Below are the code and all the weights of a small trained network. Each question names an input and a class and asks about switching units off, where a switched-off unit gives its printed mean instead of its output.

import numpy as np


def w(rows, s, z=0):
    codes = np.array(rows[::2]) - 128.0
    scale = np.full(codes.shape[1], s)
    scale[-1] = z or s
    return codes * scale


def f(y):
    return np.maximum(y, 0)


def log_softmax(a):
    a = a - a.max(-1, keepdims=True)
    return a - np.log(np.exp(a).sum(-1, keepdims=True))


def net(x, mask):
    res = np.array(x, float).reshape(1, 4) / 4 @ E
    y = f(res @ A[0][:, :-1].T + A[0][:, -1])
    res = res + np.where(mask, y, B[0][:, -1]) @ B[0][:, :-1]
    return log_softmax(res[-1] @ U[:, :-1].T + U[:, -1])


A, B = {}, {}
E = w([
[98,153,65,206],'x0',
[154,1,129,173],'x1',
[27,132,193,180],'x2',
[126,127,127,125],'x3',
],0.011)
A[0] = w([
[109,124,112,192,111],'n0',
[141,31,56,48,216],'n1',
[131,173,139,112,117],'n2',
[88,246,98,126,74],'n3',
[128,126,144,106,74],'n4',
[208,47,119,175,94],'n5',
[204,110,16,90,128],'n6',
[133,71,154,114,153],'n7',
[166,109,231,70,120],'n8',
[177,69,143,199,148],'n9',
[85,44,147,144,153],'n10',
[208,132,46,75,82],'n11',
[168,101,226,78,136],'n12',
[32,58,175,142,136],'n13',
[126,122,160,135,255],'n14',
[137,91,114,126,142],'n15',
[110,133,51,197,79],'n16',
[111,138,22,161,55],'n17',
[119,127,84,159,193],'n18',
[149,183,150,75,173],'n19',
[135,71,129,158,85],'n20',
[66,145,162,172,89],'n21',
[120,34,139,168,77],'n22',
],0.013,0.007)
B[0] = w([
[205,143,126,115,177],'n0',
[104,170,123,163,248],'n1',
[128,173,128,15,168],'n2',
[200,160,131,30,227],'n3',
[101,59,119,108,134],'n4',
[91,152,150,80,217],'n5',
[153,208,211,212,240],'n6',
[156,227,104,89,190],'n7',
[233,103,69,149,216],'n8',
[121,189,96,12,213],'n9',
[112,199,115,82,218],'n10',
[132,144,199,166,223],'n11',
[204,41,38,180,217],'n12',
[174,193,177,188,235],'n13',
[127,159,68,255,211],'n14',
[92,132,100,55,165],'n15',
[218,56,78,99,189],'n16',
[207,53,112,147,177],'n17',
[171,120,62,153,188],'n18',
[96,171,96,97,212],'n19',
[118,126,168,86,174],'n20',
[187,116,177,151,195],'n21',
[148,167,145,42,207],'n22',
],0.007,0.011)
U = w([
[125,194,83,59,66],'0',
[205,98,46,149,128],'1',
[169,158,254,185,78],'2',
[116,203,38,164,254],'3',
[150,121,100,139,157],'4',
[42,54,95,147,83],'5',
[12,83,75,125,79],'6',
],0.013,0.0067)

Each question gives the input, the list of numbers given to net, and the class t.
The units are the neurons (one row each of A and B). Each row of codes is followed by its name. A weight is (code - 128) times the scale printed after its matrix; where a second scale follows, it is the last column's (A, B and U).
mask holds one flag per neuron, in row order. A switched-off neuron (its flag False) gives its mean, the last column of its row in B, instead of its output. The means were averaged over made-up inputs and are rounded, as every weight is.
A unit's drop is (log p(t) with every unit on - log p(t) with that unit switched off) / (log p(t) with every unit on - log p(t) with every unit switched off).
The circuit of an input: a set's keep is (log p(t) with only the set's units on - log p(t) with every unit switched off) / (log p(t) with every unit on - log p(t) with every unit switched off). Starting from the 12 units with the biggest drops (on a tie, the unit counted first), units are removed one at a time, each time the one whose removal leaves the highest keep (on an exact tie, the one counted first), for as long as the keep stays at least 0.8.
circuit, biggest first: the units of the circuit, biggest drop first
unit that matters most: the unit with the biggest drop
k most important neurons: the k neurons with the biggest drops, biggest first
drop of u: that unit's drop, to one decimal
input [-3,6,-6,4], class 0: circuit, biggest first => [n9; n5]
input [6,-4,7,-3], class 2: circuit, biggest first => [n21]
input [-2,5,5,6], class 3: circuit, biggest first => [n14; n10]
input [-6,-4,-7,-8], class 3: circuit, biggest first => [n1; n3]
input [3,-8,8,3], class 0: 4 most important neurons => [n3; n6; n2; n11]
input [-1,7,-8,2], class 2: 2 most important neurons => [n6; n11]
input [-7,-2,5,-2], class 1: circuit, biggest first => [n12; n8]
input [2,-2,-6,-1], class 2: circuit, biggest first => [n6; n11]
input [-5,3,0,8], class 3: 2 most important neurons => [n16; n1]
input [-7,-5,5,-8], class 3: 3 most important neurons => [n19; n16; n17]
input [2,-8,7,7], class 0: 2 most important neurons => [n3; n6]
input [0,-3,5,-1], class 2: 2 most important neurons => [n21; n9]
input [-7,1,6,0], class 1: 3 most important neurons => [n12; n8; n6]
input [8,-2,6,-3], class 1: unit that matters most => n16
input [8,-5,-6,0], class 1: 2 most important neurons => [n17; n16]
input [5,-4,-6,6], class 2: 3 most important neurons => [n6; n11; n12]
input [-7,-2,-5,-1], class 1: 2 most important neurons => [n12; n8]
input [8,-4,-4,5], class 1: 2 most important neurons => [n17; n16]
input [6,2,-8,0], class 2: drop of n6 => 0.7
input [-7,4,3,-1], class 1: drop of n6 => 0.1
input [-4,7,2,-5], class 0: drop of n10 => 0.0
input [2,-3,6,-2], class 2: unit that matters most => n21
